Below are the code and all the weights of a small trained network. Each question names an input and a class and asks about switching units off, where a switched-off unit gives its printed mean instead of its output.

import numpy as np


def w(rows, s, z=0):
    codes = np.array(rows[::2]) - 128.0
    scale = np.full(codes.shape[1], s)
    scale[-1] = z or s
    return codes * scale


def f(y):
    return np.maximum(y, 0)


def log_softmax(a):
    a = a - a.max(-1, keepdims=True)
    return a - np.log(np.exp(a).sum(-1, keepdims=True))


def net(x, mask):
    res = np.array(x, float).reshape(1, 7) / 4 @ E
    y = f(res @ A[0][:, :-1].T + A[0][:, -1])
    res = res + np.where(mask, y, B[0][:, -1]) @ B[0][:, :-1]
    return log_softmax(res[-1] @ U[:, :-1].T + U[:, -1])


A, B = {}, {}
E = w([
[179,53,173,156,167,156,96,70,234,196],'x0',
[44,16,174,124,196,58,215,171,158,59],'x1',
[166,52,43,96,167,173,42,110,186,125],'x2',
[149,118,220,80,87,142,236,171,196,174],'x3',
[48,103,101,61,3,230,186,140,197,72],'x4',
[49,149,128,181,94,59,162,11,152,149],'x5',
[216,109,152,30,249,224,156,52,72,56],'x6',
],0.0055)
A[0] = w([
[85,129,26,216,72,56,72,158,115,178,222],'N1',
[103,87,195,75,129,202,209,128,167,48,207],'N2',
[121,110,68,235,191,124,37,113,135,144,208],'N3',
[200,116,180,119,236,164,47,30,180,163,189],'N4',
[115,206,134,124,29,149,180,198,197,217,253],'N5',
[52,190,80,210,102,56,166,124,85,102,170],'N6',
[157,67,37,152,122,154,37,102,195,145,140],'N7',
[194,122,92,44,194,163,79,161,56,71,183],'N8',
[182,96,129,64,203,208,133,150,28,66,185],'N9',
[212,193,185,141,92,164,130,153,154,166,179],'N10',
[127,35,183,87,145,162,197,134,231,129,172],'N11',
[237,141,165,79,215,176,80,67,95,99,244],'N12',
[78,120,241,181,174,28,202,160,157,122,229],'N13',
[77,140,122,177,153,35,199,165,122,126,177],'N14',
[202,123,206,161,168,117,114,43,142,194,189],'N15',
[84,200,147,228,135,35,120,184,34,189,177],'N16',
[76,62,65,187,147,89,50,148,211,200,201],'N17',
[202,156,158,157,158,169,106,68,107,208,200],'N18',
[165,129,86,42,188,177,128,174,53,51,140],'N19',
[83,55,206,89,68,125,253,142,250,89,191],'N20',
[123,79,64,106,137,136,22,161,142,109,177],'N21',
[212,188,138,116,65,151,76,179,183,198,143],'N22',
[104,46,216,74,139,140,219,160,223,96,151],'N23',
[69,208,106,76,50,214,117,91,75,75,184],'N24',
],0.0057,0.0034)
B[0] = w([
[48,122,199,195,59,62,42,96,161,64,241],'N1',
[165,74,44,33,132,151,209,164,161,107,217],'N2',
[170,110,126,188,161,65,70,47,175,99,220],'N3',
[228,136,14,180,227,184,124,42,182,223,237],'N4',
[56,129,193,112,36,234,91,232,86,168,245],'N5',
[24,143,184,163,91,51,162,81,97,66,211],'N6',
[183,138,69,152,102,173,24,54,208,66,193],'N7',
[238,190,39,63,211,66,50,202,51,54,225],'N8',
[222,175,62,27,232,42,164,188,57,55,230],'N9',
[167,171,125,126,126,179,139,192,84,222,196],'N10',
[141,29,67,59,179,193,180,193,224,184,210],'N11',
[253,199,28,126,249,149,171,111,81,188,254],'N12',
[71,40,167,169,199,36,213,152,107,159,224],'N13',
[65,65,220,150,147,50,186,135,83,101,194],'N14',
[128,113,127,191,197,146,174,114,152,248,214],'N15',
[77,138,240,219,136,47,114,115,74,164,232],'N16',
[101,41,168,150,80,99,30,91,217,90,212],'N17',
[200,165,111,183,171,156,128,94,108,232,215],'N18',
[216,200,73,29,196,58,111,230,51,10,209],'N19',
[49,17,136,31,76,199,233,222,213,142,242],'N20',
[147,135,57,90,90,86,56,123,171,58,186],'N21',
[206,179,152,192,71,194,39,214,101,197,203],'N22',
[119,18,87,62,178,119,206,221,211,143,216],'N23',
[49,219,75,94,54,189,164,94,46,57,212],'N24',
],0.0054,0.0081)
U = w([
[42,215,94,82,10,208,222,47,61,40,255],'0',
[234,169,77,186,218,197,147,13,135,241,96],'1',
[129,215,202,162,22,220,66,220,67,197,52],'2',
[135,104,88,171,67,117,18,20,226,49,204],'3',
[103,3,112,29,123,193,236,207,241,146,4],'4',
[236,215,65,28,204,94,119,190,15,15,29],'5',
[59,111,241,211,162,4,190,105,47,115,37],'6',
],0.0055,0.0014)

Each question gives the input, the list of numbers given to net, and the class t.
The units are the neurons (one row each of A and B). Each row of codes is followed by its name. A weight is (code - 128) times the scale printed after its matrix; where a second scale follows, it is the last column's (A, B and U).
mask holds one flag per neuron, in row order. A switched-off neuron (its flag False) gives its mean, the last column of its row in B, instead of its output. The means were averaged over made-up inputs and are rounded, as every weight is.
A unit's drop is (log p(t) with every unit on - log p(t) with that unit switched off) / (log p(t) with every unit on - log p(t) with every unit switched off).
The circuit of an input: a set's keep is (log p(t) with only the set's units on - log p(t) with every unit switched off) / (log p(t) with every unit on - log p(t) with every unit switched off). Starting from the 12 units with the biggest drops (on a tie, the unit counted first), units are removed one at a time, each time the one whose removal leaves the highest keep (on an exact tie, the one counted first), for as long as the keep stays at least 0.8.
circuit, biggest first: the units of the circuit, biggest drop first
top k neurons: the k neurons with the biggest drops, biggest first
drop of u: that unit's drop, to one decimal
input [-7,5,2,1,-7,3,3], class 6: circuit, biggest first	(N13; N14)
input [2,-8,-6,-5,4,6,-1], class 0: circuit, biggest first	(N24)
input [-5,-8,-2,3,-2,-4,0], class 2: circuit, biggest first	(N22; N5)
input [-1,-5,-3,-2,3,6,-1], class 0: circuit, biggest first	(N24; N6)
input [5,7,7,-3,0,0,6], class 5: top 3 neurons	(N9; N8; N19)
input [4,0,-1,-4,-8,-6,3], class 1: top 4 neurons	(N4; N15; N18; N12)
input [-4,-5,-8,-7,1,-6,-6], class 2: top 2 neurons	(N5; N13)
input [-2,-6,-8,7,3,8,-3], class 2: top 3 neurons	(N5; N10; N22)
input [3,-7,5,0,1,1,-7], class 3: top 2 neurons	(N7; N17)
input [5,-7,-6,4,-7,6,-6], class 6: top 2 neurons	(N16; N13)
input [-7,-4,-4,5,3,8,8], class 0: top 2 neurons	(N24; N8)
input [-3,6,-7,-5,5,-2,1], class 4: top 2 neurons	(N20; N2)
input [-7,-6,6,2,1,5,-7], class 2: top 2 neurons	(N5; N22)
input [-7,-6,-3,4,-2,7,-5], class 6: circuit, biggest first	(N16)
input [3,1,7,2,2,-6,2], class 5: drop of N8	0.1
input [7,2,-8,0,2,6,0], class 4: drop of N24	0.0
input [2,7,6,-8,1,8,4], class 3: drop of N17	0.1
